Here is a tiny trained network, its code and every weight. The questions are about switching its units off for an input and a class, where a switched-off unit gives its printed mean instead of its output.

import numpy as np


def w(rows, s, z=0):
    codes = np.array(rows[::2]) - 128.0
    scale = np.full(codes.shape[1], s)
    scale[-1] = z or s
    return codes * scale


def norm(h):
    return h / np.sqrt((h * h).mean(-1, keepdims=True) + 1e-5)


def f(y):
    return np.maximum(y, 0)


def log_softmax(a):
    a = a - a.max(-1, keepdims=True)
    return a - np.log(np.exp(a).sum(-1, keepdims=True))


def net(x, mask):
    res = np.array(x, float).reshape(1, 8) / 4 @ E
    u = 0
    for l in range(4):
        y = f(norm(res) @ A[l][:, :-1].T + A[l][:, -1])
        res = res + np.where(mask[u : u + 5], y, B[l][:, -1]) @ B[l][:, :-1]
        u += 5
    return log_softmax(norm(res)[-1] @ U[:, :-1].T + U[:, -1])


A, B = {}, {}
E = w([
[140,139,179,142,139,164],'x0',
[144,147,154,176,132,174],'x1',
[125,159,112,101,79,105],'x2',
[253,177,142,86,138,88],'x3',
[140,185,228,91,42,83],'x4',
[152,15,106,154,80,156],'x5',
[119,121,102,90,114,88],'x6',
[85,130,145,162,176,92],'x7',
],0.0062)
A[0] = w([
[119,74,129,167,87,106,53],'0.n0',
[167,255,118,65,190,136,103],'0.n1',
[89,154,157,156,53,141,251],'0.n2',
[87,156,126,95,147,154,193],'0.n3',
[225,99,105,164,97,89,64],'0.n4',
],0.0091,0.0021)
B[0] = w([
[45,72,164,152,115,170,177],'0.n0',
[129,178,88,76,190,120,254],'0.n1',
[224,36,160,129,165,129,230],'0.n2',
[198,121,166,209,157,2,184],'0.n3',
[108,151,120,137,181,67,192],'0.n4',
],0.0092,0.0053)
A[1] = w([
[12,26,102,80,255,168,67],'1.n0',
[147,84,133,159,118,18,124],'1.n1',
[36,161,160,227,179,67,4],'1.n2',
[88,75,178,158,142,189,211],'1.n3',
[114,53,230,111,4,23,227],'1.n4',
],0.0062,0.0017)
B[1] = w([
[112,164,100,120,60,146,251],'1.n0',
[177,204,110,149,123,138,222],'1.n1',
[167,105,135,151,134,161,185],'1.n2',
[139,124,49,134,31,137,219],'1.n3',
[157,105,164,253,123,156,254],'1.n4',
],0.011,0.0049)
A[2] = w([
[162,213,53,178,165,224,228],'2.n0',
[124,128,78,87,161,136,145],'2.n1',
[112,169,119,20,138,2,251],'2.n2',
[145,191,162,130,55,90,221],'2.n3',
[72,76,158,128,119,119,234],'2.n4',
],0.0085,0.0017)
B[2] = w([
[58,82,154,44,144,1,255],'2.n0',
[108,127,83,144,161,79,161],'2.n1',
[127,46,184,86,135,177,219],'2.n2',
[156,152,185,141,154,140,186],'2.n3',
[159,153,57,143,80,139,149],'2.n4',
],0.01,0.0073)
A[3] = w([
[50,200,153,131,168,145,2],'3.n0',
[154,84,77,94,101,125,216],'3.n1',
[129,176,141,90,37,231,7],'3.n2',
[38,85,45,108,2,223,16],'3.n3',
[115,228,142,118,105,223,52],'3.n4',
],0.0068,0.0024)
B[3] = w([
[163,155,196,185,173,108,131],'3.n0',
[2,163,120,128,141,142,216],'3.n1',
[70,174,163,201,53,127,140],'3.n2',
[162,180,80,106,116,103,254],'3.n3',
[143,137,134,212,108,76,128],'3.n4',
],0.0094,0.0044)
U = w([
[41,98,113,144,166,27,244],'0',
[238,178,195,190,135,73,170],'1',
[105,151,116,106,194,60,12],'2',
[122,255,196,31,203,216,66],'3',
[100,197,53,150,75,183,150],'4',
[114,102,114,225,97,137,5],'5',
],0.0069,0.0024)

Each question gives the input, the list of numbers given to net, and the class t.
The units are the neurons (one row each of A and B). Each row of codes is followed by its name. A weight is (code - 128) times the scale printed after its matrix; where a second scale follows, it is the last column's (A, B and U).
mask holds one flag per neuron, layer by layer. A switched-off neuron (its flag False) gives its mean, the last column of its row in B, instead of its output. The means were averaged over made-up inputs and are rounded, as every weight is.
A unit's drop is (log p(t) with every unit on - log p(t) with that unit switched off) / (log p(t) with every unit on - log p(t) with every unit switched off).
The circuit of an input: a set's keep is (log p(t) with only the set's units on - log p(t) with every unit switched off) / (log p(t) with every unit on - log p(t) with every unit switched off). Starting from the 12 units with the biggest drops (on a tie, the unit counted first), units are removed one at a time, each time the one whose removal leaves the highest keep (on an exact tie, the one counted first), for as long as the keep stays at least 0.8.
units of the circuit, in order: the units of the circuit, biggest drop first
most important unit: the unit with the biggest drop
top k neurons: the k neurons with the biggest drops, biggest first
top k neurons in layer l: the k neurons of layer l with the biggest drops, biggest first
drop of u: that unit's drop, to one decimal
input [5,-3,2,-4,0,2,6,-5], class 4: units of the circuit, in order -> 0.n0, 2.n0
input [4,-5,8,-2,6,-2,4,0], class 1: most important unit -> 1.n4
input [-6,-3,4,-4,3,4,1,-1], class 5: top 2 neurons in layer 0 -> 0.n1, 0.n2
input [-4,-7,-4,-3,3,2,6,-8], class 5: units of the circuit, in order -> 1.n4, 2.n0
input [-7,8,2,1,2,-3,2,4], class 3: units of the circuit, in order -> 1.n4, 0.n1
input [5,-7,-2,-5,-8,5,-6,5], class 4: units of the circuit, in order -> 1.n0, 3.n3, 1.n3
input [2,7,4,7,6,-3,1,1], class 3: units of the circuit, in order -> 0.n1, 1.n4, 2.n2
input [-4,7,7,5,3,-3,7,0], class 3: units of the circuit, in order -> 0.n1, 2.n2, 1.n4
input [-7,-5,-8,-6,7,1,-1,7], class 5: top 2 neurons -> 1.n4, 0.n0
input [-6,-4,4,5,7,-3,4,-1], class 3: units of the circuit, in order -> 0.n1, 2.n2, 2.n0
input [3,4,-2,-1,5,1,5,8], class 5: units of the circuit, in order -> 0.n1, 2.n0
input [6,3,7,7,-3,3,-4,-7], class 0: units of the circuit, in order -> 2.n0, 0.n2
input [4,-4,7,5,3,-3,-8,-6], class 3: units of the circuit, in order -> 0.n1, 1.n4, 2.n2
input [-5,2,-8,-4,2,-4,4,1], class 1: top 2 neurons -> 0.n3, 0.n1
input [-8,0,-6,-7,1,-7,-7,-1], class 1: most important unit -> 0.n3
input [-7,8,-2,-1,-5,4,-8,2], class 4: top 2 neurons -> 1.n3, 0.n1
input [-8,0,-8,1,6,-2,3,-1], class 3: top 3 neurons -> 0.n1, 0.n3, 2.n2
input [-2,8,-7,7,4,-4,4,-7], class 3: top 2 neurons -> 1.n4, 2.n2
input [2,-8,-6,-8,6,4,0,2], class 5: top 3 neurons -> 1.n4, 0.n1, 0.n2
input [-3,4,8,-1,3,3,-1,5], class 5: most important unit -> 0.n0
input [8,4,-1,8,-2,6,3,2], class 0: drop of 0.n3 -> 0.3
input [8,-8,-5,6,8,-2,-4,5], class 3: drop of 0.n3 -> 0.2
input [8,-5,7,-4,-2,3,-6,-2], class 4: drop of 1.n4 -> -0.1
input [7,-5,7,1,2,-2,3,-2], class 3: drop of 2.n0 -> 0.2
input [2,-7,2,1,5,-3,-5,5], class 3: top 2 neurons in layer 0 -> 0.n1, 0.n0
input [3,-8,-1,6,4,0,-1,-4], class 3: top 3 neurons in layer 0 -> 0.n1, 0.n3, 0.n2
input [-1,-8,6,-4,8,-5,-2,1], class 1: most important unit -> 1.n4
input [8,-2,-8,-1,6,5,8,5], class 5: top 2 neurons in layer 0 -> 0.n0, 0.n3
input [0,-2,-3,-7,6,-8,-8,-7], class 1: top 2 neurons in layer 0 -> 0.n2, 0.n3
